[[ -8.2 -15.7  -4.7   9.2   2.9 -13.1  -4.8]
 [  0.9   4.0   7.4  -3.3  -8.4   1.8   4.6]
 [ 19.0  40.9  22.1  -8.7 -17.8  34.3  15.0]
 [  1.6  -4.3   3.1   4.5  -3.5  -8.0   0.5]
 [ -5.1   0.1   2.4  -3.6  -6.3  -0.3   3.9]
 [ -0.8  -6.0 -16.1   1.5   4.2  -8.2  -0.5]
 [ 23.8  24.4  47.2   2.1 -35.2  27.7  16.0]
 [-11.6 -10.2  -8.2   2.3   0.6 -10.0  -0.7]
 [ -1.9  -3.6  -4.2   1.5   2.4  -1.7  -3.5]
 [ -3.9  -6.9 -43.1  -2.9  24.0 -15.7  -2.8]
 [ -5.4 -10.0  -7.7   5.3  -2.7 -14.1  -1.4]]
:
[[ -5.4 -10.0  -7.7   5.3  -2.7 -14.1  -1.4]
 [ -8.2 -15.7  -4.7   9.2   2.9 -13.1  -4.8]
 [  0.9   4.0   7.4  -3.3  -8.4   1.8   4.6]
 [ 19.0  40.9  22.1  -8.7 -17.8  34.3  15.0]
 [  1.6  -4.3   3.1   4.5  -3.5  -8.0   0.5]
 [ -5.1   0.1   2.4  -3.6  -6.3  -0.3   3.9]
 [ -0.8  -6.0 -16.1   1.5   4.2  -8.2  -0.5]
 [ 23.8  24.4  47.2   2.1 -35.2  27.7  16.0]
 [-11.6 -10.2  -8.2   2.3   0.6 -10.0  -0.7]
 [ -1.9  -3.6  -4.2   1.5   2.4  -1.7  -3.5]
 [ -3.9  -6.9 -43.1  -2.9  24.0 -15.7  -2.8]]

[[-32.0 -38.6 -37.4  31.1  18.3 -32.7 -27.3  39.4  15.6 -36.1 -26.3]
 [  1.5  -4.7 -24.6   4.9  12.8 -20.3  -1.8   8.8   0.7  -6.9 -22.1]
 [ -5.3   0.2  12.2  11.2  -8.4   9.0  -5.4  -8.4   1.2  -3.5  14.8]
 [ 10.9  10.2 -22.9  -7.5   9.1 -14.9   5.2  -4.1  -4.1   2.5 -23.3]
 [-34.9 -44.3 -41.4  34.0  21.7 -39.6 -29.9  47.1  18.0 -40.8 -29.0]
 [-16.4 -22.8 -23.3  16.4   6.8 -27.2 -11.5  26.9   5.9 -20.5 -16.4]
 [ -2.9  -2.0  -9.5  -1.5   3.3  -6.4  -1.2   5.3   1.3  -2.6  -8.5]
 [-12.6 -19.2 -27.9   3.3   9.2 -20.9 -10.7  24.2   7.8 -11.3 -27.1]]
:
[[-12.6 -19.2 -27.9   3.3   9.2 -20.9 -10.7  24.2   7.8 -11.3 -27.1]
 [-32.0 -38.6 -37.4  31.1  18.3 -32.7 -27.3  39.4  15.6 -36.1 -26.3]
 [  1.5  -4.7 -24.6   4.9  12.8 -20.3  -1.8   8.8   0.7  -6.9 -22.1]
 [ -5.3   0.2  12.2  11.2  -8.4   9.0  -5.4  -8.4   1.2  -3.5  14.8]
 [ 10.9  10.2 -22.9  -7.5   9.1 -14.9   5.2  -4.1  -4.1   2.5 -23.3]
 [-34.9 -44.3 -41.4  34.0  21.7 -39.6 -29.9  47.1  18.0 -40.8 -29.0]
 [-16.4 -22.8 -23.3  16.4   6.8 -27.2 -11.5  26.9   5.9 -20.5 -16.4]
 [ -2.9  -2.0  -9.5  -1.5   3.3  -6.4  -1.2   5.3   1.3  -2.6  -8.5]]

[[  7.2 -27.3 -52.3  16.8   9.3   8.1   4.7  25.1  -1.8  45.0  14.0  22.0
   -0.2 -26.6]
 [ 13.5 -45.3 -35.7  -1.9  10.5  21.1  -3.8 -10.7  11.5   6.4  -3.0  33.4
   43.1  10.0]
 [ 18.0 -19.0   5.4   6.0   1.6  -2.2 -17.2  -3.4 -17.6   0.2   2.6  33.9
   10.8  11.5]
 [  8.8 -45.3 -11.6  40.4  15.3  -7.8  20.2   4.8  20.0 -13.7 -14.6  42.3
   26.8   4.6]]
:
[[  8.8 -45.3 -11.6  40.4  15.3  -7.8  20.2   4.8  20.0 -13.7 -14.6  42.3
   26.8   4.6]
 [  7.2 -27.3 -52.3  16.8   9.3   8.1   4.7  25.1  -1.8  45.0  14.0  22.0
   -0.2 -26.6]
 [ 13.5 -45.3 -35.7  -1.9  10.5  21.1  -3.8 -10.7  11.5   6.4  -3.0  33.4
   43.1  10.0]
 [ 18.0 -19.0   5.4   6.0   1.6  -2.2 -17.2  -3.4 -17.6   0.2   2.6  33.9
   10.8  11.5]]

[[ -3.3  -1.9  24.9   4.3 -25.6]
 [  4.3   2.0   6.3   0.9 -13.1]
 [ 34.7  -3.9 -34.5 -22.0  49.3]
 [  0.0 -26.3  -7.1   0.6  13.1]
 [-24.0 -13.8  16.4  20.5 -38.4]
 [ -1.0  -1.1   7.7   1.4  -7.4]
 [  0.5  18.4 -25.3  -5.2  25.3]
 [  0.8 -13.5 -12.1  -1.2  15.9]
 [-15.7 -28.6  29.9  14.6 -34.4]]
:
[[-15.7 -28.6  29.9  14.6 -34.4]
 [ -3.3  -1.9  24.9   4.3 -25.6]
 [  4.3   2.0   6.3   0.9 -13.1]
 [ 34.7  -3.9 -34.5 -22.0  49.3]
 [  0.0 -26.3  -7.1   0.6  13.1]
 [-24.0 -13.8  16.4  20.5 -38.4]
 [ -1.0  -1.1   7.7   1.4  -7.4]
 [  0.5  18.4 -25.3  -5.2  25.3]
 [  0.8 -13.5 -12.1  -1.2  15.9]]

[[-17.5  39.3 -17.7  10.8  11.2]
 [-38.0  23.2  23.2 -36.2  28.8]
 [-16.2  30.7 -27.7  11.8  33.4]
 [-39.0  28.1  26.0 -37.9  32.1]
 [-16.6  33.8 -26.2  12.1  28.8]
 [-17.3  13.6 -21.0 -21.8  28.4]
 [-20.0  39.8 -16.5  11.6   4.1]]
:
[[-20.0  39.8 -16.5  11.6   4.1]
 [-17.5  39.3 -17.7  10.8  11.2]
 [-38.0  23.2  23.2 -36.2  28.8]
 [-16.2  30.7 -27.7  11.8  33.4]
 [-39.0  28.1  26.0 -37.9  32.1]
 [-16.6  33.8 -26.2  12.1  28.8]
 [-17.3  13.6 -21.0 -21.8  28.4]]

[[ 33.9  -7.1 -11.0 -23.2  -5.9  30.8 -44.4  42.6]
 [ 34.8  11.4  27.7  -8.1   4.2 -25.3  51.4  15.1]
 [-40.0 -37.5 -37.7 -24.6  39.8 -39.7 -19.8  11.5]]
:
[[-40.0 -37.5 -37.7 -24.6  39.8 -39.7 -19.8  11.5]
 [ 33.9  -7.1 -11.0 -23.2  -5.9  30.8 -44.4  42.6]
 [ 34.8  11.4  27.7  -8.1   4.2 -25.3  51.4  15.1]]
